Here is a tiny trained network, its code and every weight. The questions are about switching its units off for an input and a class, where a switched-off unit gives its printed mean instead of its output.

import numpy as np


def w(rows, s, z=0):
    codes = np.array(rows[::2]) - 128.0
    scale = np.full(codes.shape[1], s)
    scale[-1] = z or s
    return codes * scale


def f(y):
    return y / 2 * (1 + np.tanh(0.7978845608 * (y + 0.044715 * y**3)))


def log_softmax(a):
    a = a - a.max(-1, keepdims=True)
    return a - np.log(np.exp(a).sum(-1, keepdims=True))


def net(x, mask):
    res = np.array(x, float).reshape(1, 6) / 4 @ E
    y = f(res @ A[0][:, :-1].T + A[0][:, -1])
    res = res + np.where(mask, y, B[0][:, -1]) @ B[0][:, :-1]
    return log_softmax(res[-1] @ U[:, :-1].T + U[:, -1])


A, B = {}, {}
E = w([
[81,175,167,56,142,221,158],'x0',
[142,163,102,133,122,115,218],'x1',
[100,1,223,102,176,53,205],'x2',
[68,78,35,170,66,185,138],'x3',
[152,104,103,184,219,141,132],'x4',
[2,184,49,84,154,119,171],'x5',
],0.0085)
A[0] = w([
[218,138,99,149,89,153,94,137],'n1',
[123,128,168,88,155,112,117,123],'n2',
[142,132,155,106,127,119,160,135],'n3',
[140,79,148,134,126,100,117,117],'n4',
[168,44,173,143,132,83,113,165],'n5',
[132,113,153,156,123,164,103,119],'n6',
[74,167,91,107,56,55,86,116],'n7',
[83,122,102,125,108,168,143,163],'n8',
[113,114,85,156,220,157,96,54],'n9',
[136,132,153,120,72,120,144,78],'n10',
[102,134,90,110,118,72,74,182],'n11',
[136,113,120,106,106,121,128,109],'n12',
[132,140,85,144,97,122,167,221],'n13',
[112,153,101,124,142,100,107,39],'n14',
[149,130,132,111,157,118,141,69],'n15',
[110,144,177,123,144,87,106,220],'n16',
[158,115,117,80,155,124,146,39],'n17',
[138,113,118,154,172,161,134,37],'n18',
[147,112,128,153,168,108,121,163],'n19',
[8,65,53,144,102,199,155,193],'n20',
[122,133,146,126,128,140,168,63],'n21',
[77,95,80,133,113,146,134,218],'n22',
[64,144,91,118,163,66,156,213],'n23',
[231,138,86,161,79,166,82,181],'n24',
[126,101,133,151,115,134,117,151],'n25',
[141,52,115,148,134,99,91,119],'n26',
[93,129,114,131,144,146,137,177],'n27',
[117,126,158,120,130,144,172,141],'n28',
[56,95,98,132,110,171,146,105],'n29',
[137,162,154,122,143,88,95,5],'n30',
[123,83,101,128,145,150,137,132],'n31',
[133,128,131,126,116,148,119,41],'n32',
[160,139,120,131,103,141,107,134],'n33',
[118,145,159,130,138,128,120,7],'n34',
[117,117,170,119,153,103,57,54],'n35',
[167,40,171,136,126,75,114,184],'n36',
[142,106,120,131,130,80,125,118],'n37',
[154,144,108,138,138,124,135,155],'n38',
[64,99,111,151,107,156,135,97],'n39',
[168,169,122,121,143,153,109,75],'n40',
[95,134,151,129,139,100,106,157],'n41',
[85,158,102,142,155,70,172,75],'n42',
[140,143,190,140,170,133,142,79],'n43',
[120,124,115,114,123,140,122,60],'n44',
],0.016,0.003)
B[0] = w([
[130,92,73,158,120,120,43,221],'n1',
[111,100,172,82,110,126,80,173],'n2',
[142,106,173,118,101,142,112,161],'n3',
[132,89,125,164,142,119,160,179],'n4',
[151,58,145,202,171,127,166,239],'n5',
[136,177,105,120,142,125,100,156],'n6',
[6,115,154,183,115,120,101,204],'n7',
[96,154,141,149,140,110,138,179],'n8',
[175,97,158,197,143,136,130,176],'n9',
[145,120,143,145,166,141,125,151],'n10',
[104,138,133,149,90,122,88,173],'n11',
[126,117,140,138,135,122,134,133],'n12',
[104,143,133,113,121,136,60,180],'n13',
[147,140,113,136,103,130,160,147],'n14',
[162,113,133,124,104,130,133,143],'n15',
[100,131,152,100,141,159,63,178],'n16',
[162,104,141,116,81,118,142,141],'n17',
[131,115,139,157,110,118,150,145],'n18',
[152,152,102,156,148,135,144,167],'n19',
[36,233,133,106,87,133,183,253],'n20',
[155,133,149,102,105,127,125,142],'n21',
[102,175,136,133,86,133,148,191],'n22',
[130,201,74,150,63,115,81,202],'n23',
[168,98,90,172,84,115,3,252],'n24',
[118,151,115,145,154,130,132,151],'n25',
[113,127,52,183,158,102,150,193],'n26',
[120,150,115,152,143,125,117,157],'n27',
[137,166,169,109,161,150,92,160],'n28',
[63,172,102,109,139,112,162,187],'n29',
[120,142,110,113,122,131,141,152],'n30',
[106,141,117,142,147,116,166,152],'n31',
[143,134,121,119,113,113,150,130],'n32',
[120,155,118,153,146,121,108,165],'n33',
[143,122,124,104,109,116,157,131],'n34',
[114,123,105,68,112,116,104,167],'n35',
[149,78,160,218,183,136,156,244],'n36',
[128,146,106,155,142,145,119,160],'n37',
[120,122,136,139,147,122,106,149],'n38',
[92,157,121,116,119,118,172,173],'n39',
[171,132,119,154,155,129,140,168],'n40',
[96,122,137,120,130,136,89,147],'n41',
[149,167,77,113,70,131,79,179],'n42',
[184,113,160,96,96,137,110,176],'n43',
[124,122,122,128,107,115,161,131],'n44',
],0.024,0.015)
U = w([
[171,106,95,197,148,114,122,231],'0',
[41,221,125,133,64,120,150,223],'1',
[111,106,113,93,116,80,219,24],'2',
[52,99,127,79,171,108,157,89],'3',
[135,174,54,61,98,112,96,27],'4',
[173,130,199,106,139,167,171,54],'5',
[115,169,116,183,173,109,255,3],'6',
],0.0088,0.0023)

Each question gives the input, the list of numbers given to net, and the class t.
The units are the neurons (one row each of A and B). Each row of codes is followed by its name. A weight is (code - 128) times the scale printed after its matrix; where a second scale follows, it is the last column's (A, B and U).
mask holds one flag per neuron, in row order. A switched-off neuron (its flag False) gives its mean, the last column of its row in B, instead of its output. The means were averaged over made-up inputs and are rounded, as every weight is.
A unit's drop is (log p(t) with every unit on - log p(t) with that unit switched off) / (log p(t) with every unit on - log p(t) with every unit switched off).
The circuit of an input: a set's keep is (log p(t) with only the set's units on - log p(t) with every unit switched off) / (log p(t) with every unit on - log p(t) with every unit switched off). Starting from the 12 units with the biggest drops (on a tie, the unit counted first), units are removed one at a time, each time the one whose removal leaves the highest keep (on an exact tie, the one counted first), for as long as the keep stays at least 0.8.
units of the circuit, in order: the units of the circuit, biggest drop first
k most important neurons: the k neurons with the biggest drops, biggest first
drop of u: that unit's drop, to one decimal
input [-5,8,-4,-7,5,7], class 4: units of the circuit, in order : (n20, n42, n36)
input [-2,5,1,-5,-5,-1], class 5: most important neuron : (n24)
input [-6,7,6,5,5,3], class 1: 3 most important neurons : (n23, n42, n20)
input [6,3,-5,-4,3,3], class 0: 2 most important neurons : (n20, n40)
input [-7,-7,-8,1,-7,-2], class 0: 2 most important neurons : (n20, n24)
input [-4,-2,-7,-6,-6,1], class 0: 3 most important neurons : (n20, n24, n1)
input [2,-8,2,-3,-8,-4], class 0: 3 most important neurons : (n20, n36, n5)
input [5,0,6,-7,3,4], class 4: 2 most important neurons : (n23, n42)
input [5,1,-8,-3,8,5], class 0: 2 most important neurons : (n9, n40)
input [3,-5,-1,-4,1,0], class 4: 3 most important neurons : (n36, n5, n35)
input [-4,8,-3,3,2,-1], class 4: 2 most important neurons : (n36, n5)
input [5,0,-1,0,4,0], class 6: 2 most important neurons : (n24, n23)
input [-1,6,1,8,6,-4], class 1: drop of n20 : 0.3
input [-4,0,-6,-3,0,2], class 0: units of the circuit, in order : (n20)
input [2,-4,7,-8,-2,5], class 5: drop of n24 : 0.1
input [2,7,-7,-3,7,2], class 0: drop of n1 : 0.0
input [2,7,-2,4,-3,-8], class 0: drop of n20 : 0.1
